173  -115  73  200  258  -167  126  270  -201  -569  -443
122  123  112  154  108  -132  -187  -119  -125  -26  -24
-86  -53  -193  38  -289  -3  138  101  9  141  -175
:
173  73  258  126  -201  -443
122  112  108  -187  -125  -24
-86  -193  -289  138  9  -175

-53  -92  -101
446  -36  -531
53  444  14
-377  -302  -53
318  766  -25
:
-53  -101
446  -531
53  14
-377  -53
318  -25

321  -675  426  -114  174  -36  -503  -389  -93  582  -741  631  440  -288  207
-53  -165  643  -714  -283  712  750  -15  736  -503  349  -386  -382  143  236
297  -399  729  -204  -288  738  410  622  181  -566  199  -76  54  236  592
:
321  426  174  -503  -93  -741  440  207
-53  643  -283  750  736  349  -382  236
297  729  -288  410  181  199  54  592

-130  -114  -246  75
-79  -101  -150  159
-100  -110  -260  135
-56  -92  -101  182
63  -18  324  220
-116  -112  -278  105
4  -58  -43  212
92  5  173  210
-24  -74  124  200
34  -39  585  219
-141  -113  -162  45
:
-130  -246
-79  -150
-100  -260
-56  -101
63  324
-116  -278
4  -43
92  173
-24  124
34  585
-141  -162

-62  211  -38  27  -193
-146  449  -482  -63  115
-295  167  160  111  204
302  -594  393  -15  -178
-178  110  -213  -22  -66
-116  338  261  21  351
-20  57  -20  -102  577
-94  -163  -403  -181  263
:
-62  -38  -193
-146  -482  115
-295  160  204
302  393  -178
-178  -213  -66
-116  261  351
-20  -20  577
-94  -403  263

190  -54  -395  15  -440  -297
-61  -195  163  -3  -62  42
437  412  -417  -209  -37  6
294  282  -524  -259  -53  -131
310  -163  -287  -178  -179  -217
418  389  -349  -205  -48  10
47  -218  -141  -233  632  241
:
190  -395  -440
-61  163  -62
437  -417  -37
294  -524  -53
310  -287  -179
418  -349  -48
47  -141  632

584  281  -209  42  -178  -158  170  -703  387  -211
-116  -387  278  -286  -483  467  -64  -220  -517  -400
:
584  -209  -178  170  387
-116  278  -483  -64  -517

275  111  170  -138  315
-62  -26  179  -268  -135
-256  -63  416  -579  -466
26  -17  55  5  -28
-187  -55  268  -277  -300
-351  -109  371  -8  51
-74  -82  -342  -85  -75
:
275  170  315
-62  179  -135
-256  416  -466
26  55  -28
-187  268  -300
-351  371  51
-74  -342  -75
---
563  57
-15  -74
328  775
338  204
603  -2
-462  -170
-191  661
-481  -443
-386  466
-45  63
:
-481  -443
-462  -170
-15  -74
603  -2
563  57
-45  63
338  204
-386  466
-191  661
328  775

500  -160  119  -154  -95
499  274  633  -409  94
-246  -71  87  -251  13
:
500  -160  119  -154  -95
-246  -71  87  -251  13
499  274  633  -409  94

-15  201  159  -483  -621
164  -516  521  -56  -127
-353  -320  603  617  37
-148  316  -452  -70  475
-90  -137  480  659  583
-126  -525  431  356  245
-666  -260  379  -349  -369
176  81  -655  123  -90
-370  -611  -612  476  572
199  -639  -203  275  113
128  248  -458  -130  -163
-545  411  151  -190  230
:
199  -639  -203  275  113
-370  -611  -612  476  572
-126  -525  431  356  245
164  -516  521  -56  -127
-353  -320  603  617  37
-666  -260  379  -349  -369
-90  -137  480  659  583
176  81  -655  123  -90
-15  201  159  -483  -621
128  248  -458  -130  -163
-148  316  -452  -70  475
-545  411  151  -190  230

133  386  746  69  600  -238  97  -266  696
-305  210  461  -33  322  210  157  304  -143
:
-305  210  461  -33  322  210  157  304  -143
133  386  746  69  600  -238  97  -266  696

-432  301  -231  -402  -389  -214
83  -608  118  54  145  309
:
83  -608  118  54  145  309
-432  301  -231  -402  -389  -214

-65  383  457  -227  -121  -184  296  -389  91  619  201  171
-433  -671  20  -719  -324  -16  -579  -695  -716  -171  667  -313
-38  -83  14  186  -216  402  -331  -516  106  -60  175  -606
:
-433  -671  20  -719  -324  -16  -579  -695  -716  -171  667  -313
-38  -83  14  186  -216  402  -331  -516  106  -60  175  -606
-65  383  457  -227  -121  -184  296  -389  91  619  201  171
